Below are the code and all the weights of a small trained network. Each question names an input and a class and asks about switching units off, where a switched-off unit gives its printed mean instead of its output.

import numpy as np


def w(rows, s, z=0):
    codes = np.array(rows[::2]) - 128.0
    scale = np.full(codes.shape[1], s)
    scale[-1] = z or s
    return codes * scale


def norm(h):
    return h / np.sqrt((h * h).mean(-1, keepdims=True) + 1e-5)


def f(y):
    return y / 2 * (1 + np.tanh(0.7978845608 * (y + 0.044715 * y**3)))


def log_softmax(a):
    a = a - a.max(-1, keepdims=True)
    return a - np.log(np.exp(a).sum(-1, keepdims=True))


def net(x, mask):
    res = np.array(x, float).reshape(1, 2) / 4 @ E
    u = 0
    for l in range(2):
        y = f(norm(res) @ A[l][:, :-1].T + A[l][:, -1])
        res = res + np.where(mask[u : u + 16], y, B[l][:, -1]) @ B[l][:, :-1]
        u += 16
    return log_softmax(norm(res)[-1] @ U[:, :-1].T + U[:, -1])


A, B = {}, {}
E = w([
[3,72,156,143,136],'x0',
[115,172,139,180,57],'x1',
],0.0014)
A[0] = w([
[174,142,152,91,190,173],'L0N1',
[81,83,107,69,135,3],'L0N2',
[31,122,187,223,110,52],'L0N3',
[118,138,113,121,133,132],'L0N4',
[171,148,85,79,186,127],'L0N5',
[83,144,139,129,103,71],'L0N6',
[155,116,97,88,129,97],'L0N7',
[151,208,162,177,113,80],'L0N8',
[80,110,130,150,144,86],'L0N9',
[45,4,75,78,161,134],'L0N10',
[150,181,156,59,162,146],'L0N11',
[186,146,75,53,191,177],'L0N12',
[74,63,160,62,205,56],'L0N13',
[106,86,163,145,130,135],'L0N14',
[34,157,172,154,47,107],'L0N15',
[160,250,71,126,60,66],'L0N16',
],0.003,0.00068)
B[0] = w([
[41,3,59,121,81,173],'L0N1',
[138,169,164,130,135,132],'L0N2',
[78,86,44,97,98,206],'L0N3',
[139,145,119,120,125,129],'L0N4',
[79,54,114,104,69,177],'L0N5',
[132,157,139,60,89,126],'L0N6',
[87,106,127,144,96,136],'L0N7',
[154,157,199,138,121,150],'L0N8',
[152,140,148,9,129,137],'L0N9',
[196,207,183,148,130,248],'L0N10',
[101,102,91,159,83,153],'L0N11',
[102,99,55,159,50,219],'L0N12',
[145,157,131,179,228,205],'L0N13',
[155,178,105,70,117,143],'L0N14',
[172,106,113,31,62,200],'L0N15',
[123,136,213,189,192,202],'L0N16',
],0.0023,0.0015)
A[1] = w([
[147,149,140,145,97,111],'L1N1',
[68,159,110,127,89,31],'L1N2',
[203,139,120,128,77,193],'L1N3',
[43,64,65,92,136,162],'L1N4',
[128,152,171,115,255,24],'L1N5',
[162,135,118,196,182,205],'L1N6',
[108,134,99,186,48,254],'L1N7',
[129,61,223,155,175,204],'L1N8',
[108,128,161,87,163,175],'L1N9',
[101,236,218,145,146,195],'L1N10',
[123,161,172,108,138,124],'L1N11',
[142,43,45,142,116,49],'L1N12',
[132,108,86,69,124,155],'L1N13',
[148,165,197,193,114,106],'L1N14',
[81,153,127,149,120,67],'L1N15',
[90,128,120,86,66,67],'L1N16',
],0.0045,0.00066)
B[1] = w([
[135,157,135,104,165,145],'L1N1',
[161,68,127,58,101,131],'L1N2',
[55,129,126,126,180,206],'L1N3',
[186,164,169,166,147,254],'L1N4',
[17,188,1,22,167,220],'L1N5',
[133,115,204,49,80,195],'L1N6',
[127,143,95,55,196,246],'L1N7',
[196,194,109,113,123,170],'L1N8',
[143,167,100,176,129,164],'L1N9',
[151,36,101,188,168,247],'L1N10',
[129,110,121,202,148,145],'L1N11',
[100,46,53,235,96,243],'L1N12',
[109,71,176,172,114,176],'L1N13',
[148,174,190,160,158,184],'L1N14',
[169,81,52,103,122,116],'L1N15',
[169,161,125,104,67,171],'L1N16',
],0.0026,0.0015)
U = w([
[127,41,56,201,103,181],'0',
[194,183,227,179,180,174],'1',
[68,194,50,62,209,173],'2',
[144,139,157,31,10,157],'3',
[100,149,137,136,113,3],'4',
],0.011,0.0065)

Each question gives the input, the list of numbers given to net, and the class t.
The units are the neurons (one row each of A and B). Each row of codes is followed by its name. A weight is (code - 128) times the scale printed after its matrix; where a second scale follows, it is the last column's (A, B and U).
mask holds one flag per neuron, layer by layer. A switched-off neuron (its flag False) gives its mean, the last column of its row in B, instead of its output. The means were averaged over made-up inputs and are rounded, as every weight is.
A unit's drop is (log p(t) with every unit on - log p(t) with that unit switched off) / (log p(t) with every unit on - log p(t) with every unit switched off).
The circuit of an input: a set's keep is (log p(t) with only the set's units on - log p(t) with every unit switched off) / (log p(t) with every unit on - log p(t) with every unit switched off). Starting from the 12 units with the biggest drops (on a tie, the unit counted first), units are removed one at a time, each time the one whose removal leaves the highest keep (on an exact tie, the one counted first), for as long as the keep stays at least 0.8.
units of the circuit, in order: the units of the circuit, biggest drop first
most important unit: the unit with the biggest drop
top k neurons: the k neurons with the biggest drops, biggest first
k most important neurons of layer l: the k neurons of layer l with the biggest drops, biggest first
drop when u is switched off: that unit's drop, to one decimal
input [6,0], class 2: most important unit => L0N12
input [0,-4], class 0: units of the circuit, in order => L0N12, L1N12
input [0,-7], class 0: top 2 neurons => L0N12, L0N1
input [5,-1], class 2: top 2 neurons => L1N5, L1N12
input [1,7], class 3: 4 most important neurons of layer 0 => L0N15, L0N3, L0N13, L0N10
input [-3,0], class 0: top 3 neurons => L0N10, L0N12, L1N5
input [5,0], class 2: 2 most important neurons of layer 0 => L0N12, L0N13
input [8,0], class 2: top 4 neurons => L0N12, L0N13, L0N5, L0N1
input [-3,1], class 1: 2 most important neurons of layer 0 => L0N16, L0N3
input [4,1], class 3: top 2 neurons => L0N3, L0N16
input [1,6], class 3: top 2 neurons => L0N15, L0N3
input [0,-3], class 0: top 3 neurons => L0N12, L0N1, L1N12
input [0,-6], class 0: top 3 neurons => L0N12, L0N1, L0N16
input [0,1], class 1: units of the circuit, in order => L0N1
input [1,3], class 3: 2 most important neurons of layer 0 => L0N3, L0N15
input [0,7], class 1: drop when L0N16 is switched off => 1.6
input [4,-1], class 2: drop when L1N5 is switched off => 0.4
input [7,-1], class 2: drop when L1N5 is switched off => 0.3
input [-7,-6], class 0: drop when L0N8 is switched off => 0.0
input [3,-1], class 2: most important unit => L1N5
